Here is a tiny trained network, its code and every weight. The questions are about switching its units off for an input and a target symbol, where a switched-off unit gives its printed mean instead of its output.

import numpy as np


def w(rows, s, z=0):
    codes = np.array(rows[::2]) - 128.0
    scale = np.full(codes.shape[1], s)
    scale[-1] = z or s
    return codes * scale


def f(y):
    return y / 2 * (1 + np.tanh(0.7978845608 * (y + 0.044715 * y**3)))


def softmax(a):
    e = np.exp(a - a.max(-1, keepdims=True))
    return e / e.sum(-1, keepdims=True)


def log_softmax(a):
    a = a - a.max(-1, keepdims=True)
    return a - np.log(np.exp(a).sum(-1, keepdims=True))


def net(x, mask):
    ids = ['ΓΞαδεζλμστφ'.index(c) for c in x.split()]
    T = len(ids)
    res = E[ids] + P[:T]
    u = 0
    for l in range(3):
        q, k, v = (res @ M[l].T for M in (Q, K, V))
        z = softmax(np.where(np.tri(T) > 0, q @ k.T / 3**0.5, -1e9)) @ v
        res = res + np.where(mask[u], z, O[l][:, -1]) @ O[l][:, :-1]
        u += 1
        y = f(res @ A[l][:, :-1].T + A[l][:, -1])
        res = res + np.where(mask[u : u + 4], y, B[l][:, -1]) @ B[l][:, :-1]
        u += 4
    return log_softmax(res[-1] @ U[:, :-1].T + U[:, -1])


Q, K, V, O, A, B = {}, {}, {}, {}, {}, {}
E = w([
[172,75,90,99],'Γ',
[150,136,101,183],'Ξ',
[61,204,123,111],'α',
[170,215,138,67],'δ',
[121,152,140,89],'ε',
[145,182,149,156],'ζ',
[114,141,155,2],'λ',
[48,187,179,177],'μ',
[173,181,142,194],'σ',
[194,201,144,143],'τ',
[189,78,136,143],'φ',
],0.018)
P = w([
[129,140,152,108],'0',
[89,96,202,122],'1',
[49,103,106,136],'2',
[121,120,151,121],'3',
[141,122,170,120],'4',
[11,96,71,158],'5',
[169,163,110,121],'6',
[88,110,202,129],'7',
[1,122,49,162],'8',
[160,144,114,130],'9',
[112,108,196,127],'10',
[13,143,22,169],'11',
],0.0076)
Q[0] = w([
[247,1,55,172],'L0H1',
[150,42,220,125],'L0H1',
[107,134,140,164],'L0H1',
],0.0055)
K[0] = w([
[250,55,117,28],'L0H1',
[105,111,51,188],'L0H1',
[74,72,255,87],'L0H1',
],0.0068)
V[0] = w([
[2,120,201,240],'L0H1',
[85,192,194,138],'L0H1',
[202,179,96,26],'L0H1',
],0.0047)
O[0] = w([
[125,255,155,148,114],'L0H1',
[31,209,113,48,251],'L0H1',
[70,118,215,116,231],'L0H1',
],0.0049,0.0018)
A[0] = w([
[255,177,223,125,26],'L0N1',
[110,182,52,115,253],'L0N2',
[151,82,182,63,95],'L0N3',
[136,70,75,186,219],'L0N4',
],0.0093,0.0024)
B[0] = w([
[156,191,193,154,185],'L0N1',
[33,19,139,64,243],'L0N2',
[210,151,202,105,253],'L0N3',
[1,110,208,198,183],'L0N4',
],0.0068,0.0037)
Q[1] = w([
[150,110,255,96],'L1H1',
[143,138,78,58],'L1H1',
[146,210,108,156],'L1H1',
],0.0072)
K[1] = w([
[147,179,204,156],'L1H1',
[13,125,1,204],'L1H1',
[74,240,62,63],'L1H1',
],0.0044)
V[1] = w([
[183,210,253,112],'L1H1',
[90,114,88,156],'L1H1',
[114,112,74,124],'L1H1',
],0.0051)
O[1] = w([
[93,212,183,136,254],'L1H1',
[48,37,145,206,78],'L1H1',
[150,77,3,127,84],'L1H1',
],0.0052,0.0054)
A[1] = w([
[133,166,119,250,253],'L1N1',
[98,177,137,211,90],'L1N2',
[120,82,99,136,67],'L1N3',
[110,200,126,60,144],'L1N4',
],0.012,0.0038)
B[1] = w([
[96,172,155,71,187],'L1N1',
[158,144,40,110,170],'L1N2',
[175,250,87,124,123],'L1N3',
[97,187,127,198,249],'L1N4',
],0.013)
Q[2] = w([
[169,162,148,255],'L2H1',
[98,171,152,182],'L2H1',
[237,118,156,99],'L2H1',
],0.0089)
K[2] = w([
[226,208,207,170],'L2H1',
[70,79,98,140],'L2H1',
[134,160,234,1],'L2H1',
],0.0065)
V[2] = w([
[143,96,137,254],'L2H1',
[162,98,111,153],'L2H1',
[103,134,130,214],'L2H1',
],0.008)
O[2] = w([
[128,109,104,252,46],'L2H1',
[111,235,161,174,2],'L2H1',
[4,55,149,248,186],'L2H1',
],0.005,0.0083)
A[2] = w([
[57,193,164,146,1],'L2N1',
[155,144,220,188,143],'L2N2',
[157,254,33,174,53],'L2N3',
[173,78,90,114,82],'L2N4',
],0.008,0.0043)
B[2] = w([
[191,133,77,167,246],'L2N1',
[200,118,243,145,171],'L2N2',
[148,51,63,128,187],'L2N3',
[252,180,11,210,122],'L2N4',
],0.011)
U = w([
[148,36,128,108,234],'Γ',
[29,160,139,10,255],'Ξ',
[14,96,166,195,173],'α',
[137,110,155,190,65],'δ',
[82,135,172,142,52],'ε',
[137,148,117,106,89],'ζ',
[106,254,188,103,86],'λ',
[89,129,90,133,119],'μ',
[156,176,93,41,38],'σ',
[188,148,112,109,73],'τ',
[124,78,196,79,203],'φ',
],0.0079,0.0046)

Each question gives the input, a string of symbols that net reads in full, and the target symbol t.
The units are the heads (3 rows each of Q, K, V and O) and the neurons (one row each of A and B). Each row of codes is followed by its name. A weight is (code - 128) times the scale printed after its matrix; where a second scale follows, it is the last column's (O, A, B and U).
mask holds one flag per unit, layer by layer, with each layer's heads first. A switched-off unit (its flag False) gives its mean, the last column of its rows in O or B, instead of its output. The means were averaged over made-up inputs and are rounded, as every weight is.
A unit's drop is (log p(t) with every unit on - log p(t) with that unit switched off) / (log p(t) with every unit on - log p(t) with every unit switched off).
The circuit of an input: a set's keep is (log p(t) with only the set's units on - log p(t) with every unit switched off) / (log p(t) with every unit on - log p(t) with every unit switched off). Starting from the 12 units with the biggest drops (on a tie, the unit counted first), units are removed one at a time, each time the one whose removal leaves the highest keep (on an exact tie, the one counted first), for as long as the keep stays at least 0.8.
units of the circuit, in order: the units of the circuit, biggest drop first
most important unit: the unit with the biggest drop
k most important neurons: the k neurons with the biggest drops, biggest first
k most important neurons of layer l: the k neurons of layer l with the biggest drops, biggest first
drop of u: that unit's drop, to one decimal
input λ λ α λ σ σ λ λ λ Ξ λ μ, target μ: units of the circuit, in order : L1N2, L2N3
input τ Ξ λ λ λ ζ λ λ, target λ: units of the circuit, in order : L1N4, L0N3, L2N3
input μ τ Ξ Γ φ τ τ λ Ξ λ λ α, target α: units of the circuit, in order : L1N1, L2H1, L1N4
input λ λ λ Ξ σ Γ, target Ξ: 3 most important neurons : L1N4, L2N1, L0N4
input φ ζ λ λ σ α λ ζ α Ξ φ φ, target Ξ: units of the circuit, in order : L1N4, L2N1, L2N2
input Γ τ φ α λ ζ ε α λ, target α: units of the circuit, in order : L1N1, L1N4, L2H1
input λ Ξ λ λ λ φ λ λ ε σ Ξ Γ, target Ξ: units of the circuit, in order : L1N4, L2N1
input λ λ λ λ α λ τ Ξ Ξ φ φ τ, target Ξ: 2 most important neurons : L1N4, L2N1
input τ α σ α δ τ, target α: most important unit : L2H1
input ζ Γ λ λ λ α λ α φ λ λ ε, target α: units of the circuit, in order : L1N1, L2H1, L1N2
input Ξ τ Ξ Γ φ, target φ: 3 most important neurons : L1N4, L2N2, L2N1
input Ξ φ λ λ Ξ λ Ξ λ ζ, target Ξ: 4 most important neurons : L1N4, L1N1, L2N1, L2N2
input σ α λ λ ε λ λ Γ Ξ, target Ξ: 3 most important neurons : L1N4, L1N1, L1N2
input ζ ζ λ λ Ξ τ, target Ξ: most important neuron of layer 0 : L0N3
input Ξ λ τ Γ λ, target λ: 4 most important neurons : L1N4, L1N2, L0N3, L2N3
input Ξ λ μ φ Γ Ξ Ξ λ Ξ σ, target σ: 2 most important neurons : L1N2, L1N4
input λ ε τ φ δ, target δ: 3 most important neurons of layer 2 : L2N3, L2N2, L2N1
input σ τ λ δ, target δ: 3 most important neurons : L1N4, L2N3, L0N1
input τ Ξ τ τ α σ λ ζ Ξ λ λ φ, target Ξ: 3 most important neurons of layer 0 : L0N4, L0N2, L0N3
input Ξ Γ σ Ξ α, target α: 2 most important neurons : L1N1, L0N2
input λ α Ξ α σ, target σ: 2 most important neurons of layer 0 : L0N1, L0N2
input λ δ λ λ λ τ τ α δ, target α: most important neuron of layer 1 : L1N4
input Ξ λ τ α α σ φ τ, target τ: 4 most important neurons : L2N3, L0N1, L1N2, L2N1
input λ Ξ Ξ φ, target φ: 2 most important neurons of layer 2 : L2N1, L2N2
input Γ Ξ α σ λ τ φ φ λ, target α: drop of L0H1 : 0.2
input λ φ λ Ξ λ δ ε Ξ σ, target Ξ: drop of L1N4 : 0.8
input Ξ λ Ξ λ λ Ξ ζ Ξ ζ, target Ξ: drop of L0N3 : 0.1
input μ Ξ τ ε λ λ μ τ Ξ σ Ξ σ, target Ξ: drop of L0N2 : 0.1
